Each row has a name. After each piece below comes the name of the row it's from, unless a question asks for something else. Each question is about the rows just above it.

[-17  57  28 -15  13  42 -18  12  24 -51  24 -49 -30  63  28 -15 -21 -23]  Dedob
[ 49  -6  13 -13 -26 -18 -18  46 -20  12  15  11 -29 -12  51  28 -46  -2]  zap
[ 37 -25  48  -9   0   2  -2  49  16  -8  13  -6  -8  10 -43  32 -55  14]  bot
[-37 -13 -30  -9  31 -20  58 -20  30   2 -38  16  14 -26 -47  -5  25   6]  zefu
[ 13  -6 -13  51 -46  11 -26 -18  28 -12  49  12  46 -29 -19  -2  15 -18]  Kufuz
[-17  15 -42   4 -16 -18   3 -47 -30  24  -8  21 -16 -18  63 -25  39  -6]  Muvar
[  6 -30  23 -58  30 -28  80  61  50   5   5  23 -38 -23 -21  33 -55   0]  Tup
[ 75 -49 -21  34 -50 -39 -13   9 -46  55 -25  35  26 -49 -33  32  11  33]  nusug
[ 24  13 -17  57 -15 -18  24  28  28 -23  62 -15 -49  12  42 -30 -21 -51]  lol
[-78  10  19 -35  49  25  39   2  48 -47   8 -28  -1  24 -55 -19 -16 -30]  Rut
[-25 -49 -16   6  24 -37  70  13  26  16 -26  33  13 -35 -44   6  10  20]  rolab
[ 57  28 -15  13  42 -18  12  24 -51  24 -49 -30  63  28 -15 -21 -23 -17] is which row reordered?
Dedob
Which row holds these entries in another order? [ 63 -23  42  24  28  12  24 -15 -15 -21 -18  57  13 -51 -30 -17 -49  28]
Dedob
Put [-26 -18 -18  46 -20  12  15  11 -29 -12  51  28 -46  -2  49  -6  13 -13] back in order: which row is it?
zap
Which row holds these entries in another order? [-17 -16 -18 -30  -6   3  15  63  39 -42  -8 -25  21 -47 -16 -18  24   4]
Muvar

[ 95 -14 -39  28  53]  nen
[ 53 -39 -14  28  96]  Rulu
[ 53  96 -39  27 -14]  siza
[-39 -14  27  53  96] is which row reordered?
siza
Put [-39 -14  28  53  95] back in order: which row is it?
nen
Put [-39 -14  28  53  96] back in order: which row is it?
Rulu
[ 96  28 -14 -39  53] is which row reordered?
Rulu
[-14  53  96 -39  27] is which row reordered?
siza

[-31 -37 -27 -44 -13 -16  18 -11  -9 -27 -46  11 -24  20 -25  12  -4  16
 -19  28] : Goko
[  2  13 -12 -28  -3   8  29 -37  -1 -24  12  41 -27 -29  12 -32 -24  29
  -2 -15] : Geb
[ -7   7 -15 -12   0 -13  11 -26   1 -34   2  10 -38 -10  -3 -14  20  12
  27 -25] : Daver
[ 13 -13  29  23 -19 -56   7  34  14  53  16  30  52  17 -21  22   8   0
  -4  28] : Fus
[-28  13 -32   2 -12  -2  -3  12  29  -1 -28  29 -15   8 -24 -24 -37  41
 -27  12] : ziro
[ 15 -41  22  46 -12   6   0  13 -20  -6   4  24  -2   1   5  26   0 -15
  15  13] : posul
[  4   0  13  15 -15   6   5 -41   0  26  13   1 -20  22  14  -2  24 -12
  46  -6] : Bur
[ 13  15 -15   0  26   5   1  -2  24   4  -6 -20  13   0   6 -12  46  22
 -41  15] is which row reordered?
posul
Put [-37 -32 -28 -28 -27 -24 -24 -15 -12  -3  -2  -1   2   8  12  12  13  29
  29  41] back in order: which row is it?
ziro
Which row holds these entries in another order? [ 46  -6   4   0  13  15 -15   6   5 -41   0  26  13   1 -20  22  14  -2
  24 -12]
Bur
Put [  2 -29  -2  41   8  12  12 -24  29 -15 -24 -28  29 -27  13  -3 -37 -32
 -12  -1] back in order: which row is it?
Geb

[ 60 -53  77   3 -20 -11 -48   2   8 -32 -29 -37 -10  21  15 -49 -22 -71
   9 -35  32 -52 -56  16 -71 -60  57 -21 -71 -21  36   8  28 -61  41 -67
 -77  59 -68 -23  69 -59  24 -40 -17  25  40 -29  26 -61  -7  45 -82 -80
  53 -61 -62  -3]  det
[ 54 -16 -14 -45  55  37  13 -80  44  27  36 -55 -15 -44  29  36  34 -43
  47  37  -1  18 -35  61 -36  26 -49  16 -55 -54  54 -33  27  24   5  55
   2  51  64  66 -81 -35 -28 -17 -24   1  38  66 -10  32  35 -20 -21  31
 -41  36  63   3]  Bik
[ 32  35  47  31  36  36   5  66  16 -55  55 -33 -21 -81  54  18  44 -29
 -41 -54 -44  63 -16  34  65  61  24  27 -35  38  36  -1 -14 -20 -35 -43
   2  26  29  37  51  55 -15  54 -80   1  13 -10 -45 -36  27 -24 -55   3
  37 -17 -49  66]  zeve
[-22  11   9 -39  -7  31 -74 -50  35  49  80 -61 -18 -61 -23  74 -58  63
 -74  15 -28  -3 -24 -21 -54 -58  65 -47 -48  66 -82 -60 -66  54  66 -36
 -83 -79  81 -56  19 -10 -77  71 -62 -34 -52 -14  64  70  -6 -49 -70 -24
  -4  -7  -4 -26]  peva
[ 64   7  71   0  74  64  66 -69  52 -74 -42  -6  60  17  -5  25 -68 -52
 -30  69  67 -48  11 -53  53  63 -62  -3 -81  77 -50 -72   2 -49 -30  58
   1  45 -83   4 -13 -59  51 -21  10  24 -37  45  70 -44  14 -47  37  24
  -1 -79  -7  56]  nugug
[-29  36  47  66  54  54 -15 -35  51 -35   3  66  13 -81   1  44   5  26
 -80  55  31  24  38 -55 -49 -10  27 -41 -55 -33 -24  32  64 -17  35 -14
 -44  36   2 -20 -21 -43  -1  29  55  36  18 -45  16  63 -36  37 -16  34
 -54  27  61  37]  ris
[-36 -19 -58  25 -43  -4  64 -59 -20  -9 -27 -57  27 -12 -12  74  40 -66
 -81  14  21  47 -25  25 -55 -19 -82 -50  65   4  50 -65  24  -5 -76  33
  38  21  59  44 -18  44 -18 -61 -81  22  81  80  59  69 -34 -63 -70 -56
  39  -3  14 -37]  kuvof
Which row holds these entries in another order? [-81 -80 -55 -55 -54 -49 -45 -44 -43 -41 -36 -35 -35 -33 -29 -24 -21 -20
 -17 -16 -15 -14 -10  -1   1   2   3   5  13  16  18  24  26  27  27  29
  31  32  34  35  36  36  36  37  37  38  44  47  51  54  54  55  55  61
  63  65  66  66]
zeve
Which row holds these entries in another order? [ 37  61  27 -54  34 -16  37 -36  63  16 -45  18  36  55  29  -1 -43 -21
 -20   2  36 -44 -14  35 -17  64  32 -24 -33 -55 -41  27 -10 -49 -55  38
  24  31  55 -80  26   5  44   1 -81  13  66   3 -35  51 -35 -15  54  54
  66  47  36 -29]
ris
[-49  66  32  35  47  31  36  36   5  66  16 -55  55 -33 -21 -81  54  18
  44 -29 -41 -54 -44  63 -16  34  65  61  24  27 -35  38  36  -1 -14 -20
 -35 -43   2  26  29  37  51  55 -15  54 -80   1  13 -10 -45 -36  27 -24
 -55   3  37 -17] is which row reordered?
zeve
[-37 -36 -19 -58  25 -43  -4  64 -59 -20  -9 -27 -57  27 -12 -12  74  40
 -66 -81  14  21  47 -25  25 -55 -19 -82 -50  65   4  50 -65  24  -5 -76
  33  38  21  59  44 -18  44 -18 -61 -81  22  81  80  59  69 -34 -63 -70
 -56  39  -3  14] is which row reordered?
kuvof
Which row holds these entries in another order? [ -3 -62 -61  53 -80 -82  45  -7 -61  26 -29  40  25 -17 -40  24 -59  69
 -23 -68  59 -77 -67  41 -61  28   8  36 -21 -71 -21  57 -60 -71  16 -56
 -52  32 -35   9 -71 -22 -49  15  21 -10 -37 -29 -32   8   2 -48 -11 -20
   3  77 -53  60]
det

[15  3 -5 67] : Zoder
[-45  91  25  67] : dorop
[-1 16  4 67] : Noza
[-1  4 16 67] is which row reordered?
Noza
Put [ 25  67 -45  91] back in order: which row is it?
dorop

